Below are the code and all the weights of a small trained network. Each question names an input and a class and asks about switching units off, where a switched-off unit gives its printed mean instead of its output.

import numpy as np


def w(rows, s, z=0):
    codes = np.array(rows[::2]) - 128.0
    scale = np.full(codes.shape[1], s)
    scale[-1] = z or s
    return codes * scale


def f(y):
    return np.maximum(y, 0)


def log_softmax(a):
    a = a - a.max(-1, keepdims=True)
    return a - np.log(np.exp(a).sum(-1, keepdims=True))


def net(x, mask):
    res = np.array(x, float).reshape(1, 5) / 4 @ E
    y = f(res @ A[0][:, :-1].T + A[0][:, -1])
    res = res + np.where(mask, y, B[0][:, -1]) @ B[0][:, :-1]
    return log_softmax(res[-1] @ U[:, :-1].T + U[:, -1])


A, B = {}, {}
E = w([
[173,97,5,141],'x0',
[129,128,129,128],'x1',
[114,219,99,106],'x2',
[126,129,129,128],'x3',
[200,107,155,5],'x4',
],0.013)
A[0] = w([
[186,95,83,90,97],'N0',
[68,191,141,123,141],'N1',
[175,133,111,128,133],'N2',
[125,106,113,184,24],'N3',
[147,149,144,68,9],'N4',
[197,76,108,108,134],'N5',
[130,103,247,133,79],'N6',
[152,208,91,99,145],'N7',
[112,113,212,123,214],'N8',
[135,107,117,208,25],'N9',
[112,124,178,79,111],'N10',
[141,146,100,139,165],'N11',
[151,88,121,164,65],'N12',
[70,189,147,156,169],'N13',
[74,73,123,211,148],'N14',
[134,156,145,100,61],'N15',
[126,138,45,129,187],'N16',
[128,133,53,136,2],'N17',
],0.016,0.01)
B[0] = w([
[59,138,188,144,216],'N0',
[85,104,174,177,208],'N1',
[117,126,149,147,172],'N2',
[145,201,168,72,158],'N3',
[165,39,80,177,163],'N4',
[83,148,190,117,221],'N5',
[169,180,95,69,220],'N6',
[196,138,36,125,214],'N7',
[168,128,67,155,240],'N8',
[145,146,144,48,173],'N9',
[178,127,117,98,189],'N10',
[73,152,139,80,182],'N11',
[126,137,149,110,153],'N12',
[80,72,178,220,231],'N13',
[192,140,41,97,241],'N14',
[96,81,116,146,147],'N15',
[129,192,150,59,247],'N16',
[158,9,48,210,172],'N17',
],0.011,0.014)
U = w([
[152,80,61,181,252],'0',
[139,138,141,62,7],'1',
[45,99,248,184,133],'2',
],0.016,0.0022)

Each question gives the input, the list of numbers given to net, and the class t.
The units are the neurons (one row each of A and B). Each row of codes is followed by its name. A weight is (code - 128) times the scale printed after its matrix; where a second scale follows, it is the last column's (A, B and U).
mask holds one flag per neuron, in row order. A switched-off neuron (its flag False) gives its mean, the last column of its row in B, instead of its output. The means were averaged over made-up inputs and are rounded, as every weight is.
A unit's drop is (log p(t) with every unit on - log p(t) with that unit switched off) / (log p(t) with every unit on - log p(t) with every unit switched off).
The circuit of an input: a set's keep is (log p(t) with only the set's units on - log p(t) with every unit switched off) / (log p(t) with every unit on - log p(t) with every unit switched off). Starting from the 12 units with the biggest drops (on a tie, the unit counted first), units are removed one at a time, each time the one whose removal leaves the highest keep (on an exact tie, the one counted first), for as long as the keep stays at least 0.8.
circuit, biggest first: the units of the circuit, biggest drop first
unit that matters most: the unit with the biggest drop
top k neurons: the k neurons with the biggest drops, biggest first
drop of u: that unit's drop, to one decimal
input [3,-4,2,-4,1], class 1: circuit, biggest first => [N13]
input [2,-5,-1,-2,7], class 2: circuit, biggest first => [N0 N14]
input [4,7,-7,0,-8], class 1: circuit, biggest first => [N9 N3]
input [-7,-6,-5,-7,1], class 1: top 2 neurons => [N6 N17]
input [-3,-8,4,-5,0], class 2: top 2 neurons => [N14 N1]
input [8,5,8,-7,1], class 1: top 2 neurons => [N16 N11]
input [1,3,-1,2,2], class 2: top 2 neurons => [N14 N6]
input [-6,-7,2,7,0], class 2: top 3 neurons => [N14 N7 N13]
input [-2,1,1,6,-4], class 2: top 2 neurons => [N7 N13]
input [2,-4,8,7,0], class 0: top 3 neurons => [N7 N5 N6]
input [5,-7,-6,6,-8], class 1: top 2 neurons => [N9 N3]
input [8,-1,-2,5,-4], class 1: drop of N16 => 0.2
input [-7,-1,-2,-2,-4], class 0: drop of N8 => 0.1
input [6,-1,-2,3,6], class 2: unit that matters most => N0
input [5,-3,-1,-4,-8], class 1: drop of N3 => 0.4
input [-6,6,6,3,5], class 0: drop of N12 => 0.0
